Below are the code and all the weights of a small trained network. Each question names an input and a class and asks about switching units off, where a switched-off unit gives its printed mean instead of its output.

import numpy as np


def w(rows, s, z=0):
    codes = np.array(rows[::2]) - 128.0
    scale = np.full(codes.shape[1], s)
    scale[-1] = z or s
    return codes * scale


def norm(h):
    return h / np.sqrt((h * h).mean(-1, keepdims=True) + 1e-5)


def f(y):
    return y / 2 * (1 + np.tanh(0.7978845608 * (y + 0.044715 * y**3)))


def log_softmax(a):
    a = a - a.max(-1, keepdims=True)
    return a - np.log(np.exp(a).sum(-1, keepdims=True))


def net(x, mask):
    res = np.array(x, float).reshape(1, 5) / 4 @ E
    u = 0
    for l in range(3):
        y = f(norm(res) @ A[l][:, :-1].T + A[l][:, -1])
        res = res + np.where(mask[u : u + 10], y, B[l][:, -1]) @ B[l][:, :-1]
        u += 10
    return log_softmax(norm(res)[-1] @ U[:, :-1].T + U[:, -1])


A, B = {}, {}
E = w([
[179,223,20],'x0',
[189,89,69],'x1',
[121,66,199],'x2',
[27,253,60],'x3',
[143,53,110],'x4',
],0.0054)
A[0] = w([
[136,198,112,87],'L0N0',
[179,80,2,254],'L0N1',
[142,33,105,191],'L0N2',
[113,48,137,79],'L0N3',
[231,56,90,110],'L0N4',
[138,63,89,125],'L0N5',
[170,116,211,100],'L0N6',
[195,34,73,79],'L0N7',
[148,204,196,73],'L0N8',
[169,185,131,119],'L0N9',
],0.0094,0.0033)
B[0] = w([
[119,107,10,150],'L0N0',
[222,189,190,253],'L0N1',
[197,238,148,195],'L0N2',
[140,137,47,151],'L0N3',
[72,132,237,213],'L0N4',
[148,251,160,153],'L0N5',
[169,17,188,156],'L0N6',
[43,254,133,194],'L0N7',
[77,130,146,134],'L0N8',
[71,209,71,144],'L0N9',
],0.0057,0.0059)
A[1] = w([
[29,25,133,105],'L1N0',
[130,39,72,52],'L1N1',
[196,171,12,72],'L1N2',
[129,107,65,72],'L1N3',
[23,126,113,107],'L1N4',
[229,116,89,2],'L1N5',
[91,127,152,71],'L1N6',
[125,19,142,119],'L1N7',
[131,46,108,131],'L1N8',
[96,107,42,90],'L1N9',
],0.011,0.0026)
B[1] = w([
[180,125,90,216],'L1N0',
[90,158,121,105],'L1N1',
[187,137,112,254],'L1N2',
[97,90,113,115],'L1N3',
[89,114,104,212],'L1N4',
[1,104,141,135],'L1N5',
[101,132,62,134],'L1N6',
[143,167,149,175],'L1N7',
[144,189,185,121],'L1N8',
[138,88,97,160],'L1N9',
],0.0065,0.0036)
A[2] = w([
[36,99,108,95],'L2N0',
[101,150,134,134],'L2N1',
[121,187,193,81],'L2N2',
[87,178,135,95],'L2N3',
[191,250,80,254],'L2N4',
[81,159,138,155],'L2N5',
[74,103,137,108],'L2N6',
[93,77,81,133],'L2N7',
[96,196,113,74],'L2N8',
[185,201,183,84],'L2N9',
],0.017,0.0054)
B[2] = w([
[1,159,137,151],'L2N0',
[180,59,127,135],'L2N1',
[51,108,153,169],'L2N2',
[135,8,103,140],'L2N3',
[102,156,167,251],'L2N4',
[143,115,69,144],'L2N5',
[116,154,117,133],'L2N6',
[43,217,247,141],'L2N7',
[234,33,29,149],'L2N8',
[81,181,121,202],'L2N9',
],0.007,0.017)
U = w([
[206,31,79,2],'0',
[234,70,80,27],'1',
[191,177,4,134],'2',
[150,102,123,35],'3',
[40,94,39,163],'4',
[195,69,212,238],'5',
[96,211,169,181],'6',
],0.015,0.0073)

Each question gives the input, the list of numbers given to net, and the class t.
The units are the neurons (one row each of A and B). Each row of codes is followed by its name. A weight is (code - 128) times the scale printed after its matrix; where a second scale follows, it is the last column's (A, B and U).
mask holds one flag per neuron, layer by layer. A switched-off neuron (its flag False) gives its mean, the last column of its row in B, instead of its output. The means were averaged over made-up inputs and are rounded, as every weight is.
A unit's drop is (log p(t) with every unit on - log p(t) with that unit switched off) / (log p(t) with every unit on - log p(t) with every unit switched off).
The circuit of an input: a set's keep is (log p(t) with only the set's units on - log p(t) with every unit switched off) / (log p(t) with every unit on - log p(t) with every unit switched off). Starting from the 12 units with the biggest drops (on a tie, the unit counted first), units are removed one at a time, each time the one whose removal leaves the highest keep (on an exact tie, the one counted first), for as long as the keep stays at least 0.8.
circuit, biggest first: the units of the circuit, biggest drop first
unit that matters most: the unit with the biggest drop
top k neurons: the k neurons with the biggest drops, biggest first
top k neurons in layer l: the k neurons of layer l with the biggest drops, biggest first
drop of u: that unit's drop, to one decimal
input [1,0,1,8,-1], class 4: top 2 neurons	(L0N1; L0N2)
input [5,-3,3,-8,5], class 6: unit that matters most	L0N7
input [-1,-8,-4,-8,-4], class 5: top 2 neurons in layer 0	(L0N6; L0N7)
input [5,-6,3,-1,-1], class 4: top 2 neurons	(L0N1; L0N8)
input [-3,7,-3,-8,6], class 6: top 2 neurons	(L0N7; L0N2)
input [2,-1,-5,8,-6], class 2: top 2 neurons in layer 1	(L1N2; L1N5)
input [6,-3,-5,-2,-1], class 2: top 3 neurons in layer 2	(L2N7; L2N2; L2N0)
input [0,-5,3,-3,-3], class 5: top 3 neurons in layer 2	(L2N4; L2N0; L2N7)
input [3,-2,3,3,0], class 4: top 2 neurons in layer 1	(L1N4; L1N0)
input [-2,-4,2,4,3], class 4: top 2 neurons in layer 2	(L2N4; L2N0)
input [1,-2,1,5,-8], class 4: top 2 neurons	(L0N1; L0N2)
input [5,-8,-8,3,-7], class 2: drop of L0N4	0.1
input [5,7,2,-7,1], class 6: drop of L2N4	0.0
input [-7,-4,-5,1,-6], class 4: drop of L2N4	0.1
input [-4,8,-5,-6,6], class 6: circuit, biggest first	(L0N7)
input [-1,4,1,-6,6], class 6: drop of L0N7	0.3
